In the rows, 128 means zero.
[113  77 123 145 150 119 130 100 117 148 101  78 154 135 151 139 157 124
 103 112 137 154 134 160 130 128 171 139 121 136 152 112 161  98 110 100
 115 133]	Lunu
[ 82 149 131 142 142 139 158 163 109 129 156 152 132 122 105 133 110 148
 112 126 138 105 133 130 134 121 156 123 157 134 111 125 100 118 143 119
 120 120]	tibeb
[137 141 155 113  78 106 138 148 126  98 111 172 135 134  92 125  76 141
 166 146 128 105 113 165 133 141  98 126 121 140 138 139  91 169 132 135
 164 123]	doda
[112  94 178 120 150 104 173  94 137  99 125  50 118 137 105 122 145 111
 140 165 120  99 137 146 125 152 153 133  90 144 144 145 160 124 107 120
 138 151]	napak
[ 98 115 155 127 130 106 172 121  99 118 136  88 113 135  91 136 122 126
 146 143 139  99 125 134 107 144 147 137 116 152 127 135 122 114 115 107
 122 137]	tibeb
[124 109 121 131 149 126 169 160  80 127 208 148 113 130  77 131 121 151
 125 146 124  82 147 128 113 161 143 154 127 154  86 139 105 118 130 104
 125 137]	tibeb
[115  99 121 133 155 118 159 117 135 125 140  82 168 139 115 126 163 139
 114 159 113 108 143 150 100 136 167 151 105 153 100 137 159 149 107 123
 127 162]	napak
[123  67 123 143 155 136 147 102 111 147 124  64 140 134 144 138 160 132
 105 118 154 141 131 140 125 137 159 142 129 147 144 121 157 103 107 102
 120 139]	Lunu
[ 75  72 115 166 166 142 176 132  90 157 144 129 123 124 122 110 132 138
 126 104 141 135 133 159 129 135 173 150 155 146 135 105 110  85 113  83
 134 122]	Lunu
[ 85 127 186 105 117  93 140  91 148 104 105  55 107 122 105 129 121  93
 166 159 130 101 115 124 127 132 119 139  74 125 145 158 144 119 115 143
 134 153]	tibeb
[115 132 111 146 121 118 132 132 145 128 121 172 124 129 118  86  88 130
 174 125 134 124 119 144 132 122 106 134 115 142 130 132  98 128 122 100
 157 124]	Lunu
[115  78 164 125 127 123 169 108 104 132 101  62 171 143 100 162 179 120
 121 149 124 117 126 175 123 154 174 119 138 147 152 112 139 136 110 129
 122 150]	doda
[115  98 130 136 143 105 184 108 128  99 132  97 146 148  99 125 121 136
 137 169 119  94 136 146 115 149 143 143  92 155 109 139 144 146 104 131
 127 145]	napak
[ 63 137 175 155 138 170 142 135 118 119  80 116 131 115 122 115 126 100
 137 105 162 148 111 141 152 107 151 105 167 131 186 124  89  80 137 113
 141 108]	Lunu
[104  78 174 116 157 110 187  69 118 111 113  21 148 152 115 143 161 120
 119 173 121  92 143 138 111 158 166 135  99 143 137 138 166 127  96 125
 131 145]	napak
[161  98 136 124  87  94 154 147 108 123 142 122 130 139  79 142  76 146
 167 149 115  92 137 161 119 161 113 144 109 135 115 109 110 149 119 113
 162 141]	doda
[142  95 180  91  96  83 115  79 130 102  82  51 113 138 122 155 106 106
 179 165 141 105 118 149 125 151  99 123  86 135 141 133 154 146 112 133
 143 158]	doda
[141 125 110 114 142 108 144 126 139 120 162 128 152 133 113 138 135 140
 115 158 108 107 158 131 112 137 138 144  99 139  87 138 156 169 118 141
 122 151]	napak
[119 191  90 157 138 135 141 180 151 109 163 242 163 128 113  84  90 164
 118 138 127  96 152 134 122 107 135 140 132 140  85 140  87 164 142 128
 134 116]	napak
[126 109 129 114 121 107 138 127 110 133 132  90 154 134 119 141 151 120
 132 142 118 115 133 135 117 126 157 147 121 140 105 121 142 120 114 131
 109 151]	tibeb
[118  91 153 122 146 109 174  98 145 102 134  71 129 135  96 119 120 126
 145 175  88  81 152 147 118 162 137 132  83 147 126 155 145 138 112 120
 147 145]	napak
[159  34 139 114 143  90 180 112  82 132 139  36 155 156 121 178 180 146
 110 151 115 108 156 178  99 180 179 146 121 158 118 105 178 127 100 108
 108 170]	doda
[114  67 121 143 156 132 139 100 102 165 116  66 154 128 150 136 158 127
 124 121 138 160 128 143 115 149 164 157 130 141 140 119 154 118 105  96
 125 138]	Lunu
---
[150 112  99 140  72 117 120 120 131 146 178 113  69 129 133 213 125 100
 152  95 131 130 131  79 119 103 156 123 158 186 151 149 118 162 111 122
 138 125]	lalek
[ 86 123 134 101 163 115 161 146 141 126 133 124 157 136 135  78 130 153
 122 147 146 133 139 125 104  99 151 108 131 101 145 148 173 167  39  99
 135 134]	lalek
[124 133 143 115 115 133 125 128 120 115 110 139 140 116 130  78 118 140
 113 119 113 100 106 145 124 131 136 133 110 108 116 118 121 117 139 122
 120 124]	lalek
[134 126 131 147 102 133  96 106 125 136 118 126 111 122 121 138 117 112
 130 111 120 113 115 132 132 134 128 130 135 143 120 127 102 114 142 134
 119 119]	tegar
[110 129 141 122 120 109 122 123 120 121 130 134 151 124 125  66 112 151
 104 125 127 106 108 159 111 123 124 114 108 107 108 131 138 139 132 113
 127 113]	lalek
[166 134 126 143 104 131  97 117 124 116 111 143 101 117 114 116 112 118
 119 118 113 146 113 150 143 149 109 151 117 130 101 118  94  95 151 144
 117 112]	tegar
[130 126 138 131 123 146 105 125 138 117 114 135 137 130 132  84 118 129
 112 105 118 108 122 154 139 142 110 138 101 114 110 125 119 105 136 134
 111 117]	lalek
[119 140 140 129 135 135 118 127 127 116 123 141 140 117 125  72 119 137
 114 128 118 113 133 146 129 135 108 128 111  99 121 120 113 115 136 122
 136 114]	tegar
[156 125 138 150  77 140  92 101 133 120 131 145 112 106 120  93 105 110
 121 101 107  79  86 141 134 142 113 129 116 127  86 112  88  98 146 141
 102 104]	tegar
[130 119 129 115 114 125 126 125 115 105 135 128 125 126 134 114 140 108
 138 113 130 119 116 123 105 120 143 125 126 146 121 125 134 136 136 123
 124 120]	Tapu
[135 131 136 127 123 130 127 129 124 127 122 129 134 132 127 116 137 124
 126 118  93 128 127 135 127 122 121 132 126 118 122 118 122 124 151 130
 122 118]	tegar
[121 132 115 119 131 123 143 129 120 138 143 124 111 134 150 154 130 130
 142 132 138 142 135 104 114 115 146 118 135 141 148 132 148 149 113 143
 134 135]	lalek
[131 143 122 133 120 134 126 114 134 129 126 143 122 131 141 152 136 123
 129 132 122 144 143 132 146 137 111 139 139 141 148 133 125 116 132 140
 143 138]	tegar
[124 129 135 126 119 118 123 114 129 123 138 131 132 126 133 112 122 131
 112 122 125 123 115 132 132 128 140 134 127 118 123 127 124 134 141 119
 123 123]	Tapu
[119 144 126 128 122 126 134 136 142 122 126 132 130 129 129  99 115 115
 135 128 124 115 113 131 145 125 137 121 118 113 124 132 138 132 128 132
 127 120]	lalek
[120 130 137 131  96 122 119 128 127 121 135 131 123 124 132  84 111 133
 120 106 117  89 147 134 106 121 148 121 114 120 115 128 130 149 132 117
 113 106]	lalek
[135 126 118 138 103 138  85 121 128 130 125 126 107 133 120 157 121 112
 133 109 120 113 113 120 142 129 131 137 135 142 117 121 108 124 141 145
 128 118]	tegar
[137 125 129 140 112 132 115 125 122 123 121 157 125 119 121 113 121 107
 124 122 113 117 115 142 138 140 119 136 116 131 113 143 118 116 139 148
 119 117]	tegar
[127 123 131 125 123 124 129 127 130 123 116 123 152 127 132  97 123 106
 125 127 126 118 117 130 113 125 144 121 120 115 111 126 137 134 131 122
 134 115]	Tapu
[124 127 134 117 125 149 119 124 121 124 121 137 131 114 131  96 118 132
 122 125 123 103 109 133 130 140 140 127 128 118 119 128 130 119 133 121
 127 117]	lalek
[125 126 137 133 121 126  98 130 119 126 125 142 134 122 122  79 122 134
 112 121 123  98 106 146 119 136 131 124 111 111 121 124 123 129 143 120
 118 117]	Tapu
[130 130 141 149 111 128 112 127 121 122 115 137 125 118 126  93 114 117
 120 115 117 101 100 148 115 135 122 129 113 103 105 118 109 114 139 113
 122 109]	tegar
[128 127 153 129 146 148 120 144 121 115 122 136 152 124 129  70 126 127
 121 131 128 119 119 154 136 148 127 129 110 107 115 112 126 110 137 120
 123 118]	tegar
[135 124 149 132 100 118 120 132 127 136 134 125 117 123 128 123 120 124
  95 110 113 108 114 126 118 113 147 119 129 131 124 150 134 132 127 123
 124 115]	tegar
[133 129 137 136 116 144 116 126 135 125 127 140 135 122 107  72 108 128
 118  94 121  98  97 150 117 129 134 124 113 116 113 109 114 124 144 122
 121 113]	Tapu
[125 129 140 128 120 106 123 127 122 122 131 137 119 120 123 100 118 136
 125 125 119 114 113 143 116 130 134 124 110 126 125 135 135 136 128 121
 120 118]	Tapu
[145 134 121 135 120 144 115 126 132 140 131 116 112 137 123 181 129 107
 133 124 124 131 135 124 157 145 112 141 134 152 131 125 105 110 134 146
 128 133]	tegar
[118 131 117 118 129 117 162 126 128 132 144 127 122 126 145 124 130 137
 119 135 148 123 124 116 109 117 142 119 130 126 142 127 149 157 122 119
 141 124]	lalek
[134 121 131 141 105 124 119 129 117 125 138 135 116 119 126 120 125 127
 127 185 121 114 112 113 124 117 142 123 118 120 123 127 107 134 138 117
 121 126]	Tapu
[155 135 128 142  94 139 110 116 135 125 118 149 108 128  90 140 127 110
 133 103 116 113 121 135 142 132 115 135 149 135 114 117  99 117 146 141
 145 114]	tegar
[132 129 147 137 114 121 112 125 127 137 116 132 119 121 118 115 124 122
 127 120 123 118 117 135 134 133 116 129 125 129 110 149 116 120 131 132
 110 123]	Tapu
[ 79 124 136 105 168 104 145 142 123 113 136 132 166 106 134  39 118 168
 112 138 130  99 113 138  90  96 156 110 102  79 138 141 183 182  99  90
 131 123]	lalek
[127 127 140 139 117 127 116 133 107 123 123 143 139 130 128  86 125 128
 114 119 129 114 108 147 133 136 120 132 112 114 114 126 118 126 138 124
 117 117]	tegar
[136 122 137 133 101 122 120 118 122 120 129 132 120 118 130  91 110 130
 126 108 132  90  99 128 115 122 145 126 113 121 105 118 120 130 137 119
 120 104]	Tapu
[146 133 139 125 118 143  92 127 138 113 119 137 133 118 124 111 126 115
 110 122 112 117 115 158 148 154  95 140 118 125 104 116 100  97 145 141
 128 128]	tegar
[135 128 144 137 118 144 110 120 133 124 108 142 133 120 121  84 126 138
 113 136 120 114 113 158 138 165 111 143 112 105 108 114 114  92 145 143
 113 113]	tegar
[102 117 124 105 130  99 156 149 124 125 156 123 136 137 151  93  85 163
 137 123 140 104 122 107  83  76 175 111 143 119 151 140 172 180 101  83
 134 125]	lalek
[128 137 132 126 130 130 113 124 132 109 126 146 132 116 129 106 127 120
 126 126 118 121 123 135 127 129 123 130 115 124 115 136 126 123 135 124
 119 112]	tegar
[124  96 131 134 105 126 118 121 120 127 123 153 119 120 121 107 123 125
 116 112 117 103 106 144 136 132 119 127 115 124 109 125 114 121 131 128
 116 115]	Tapu
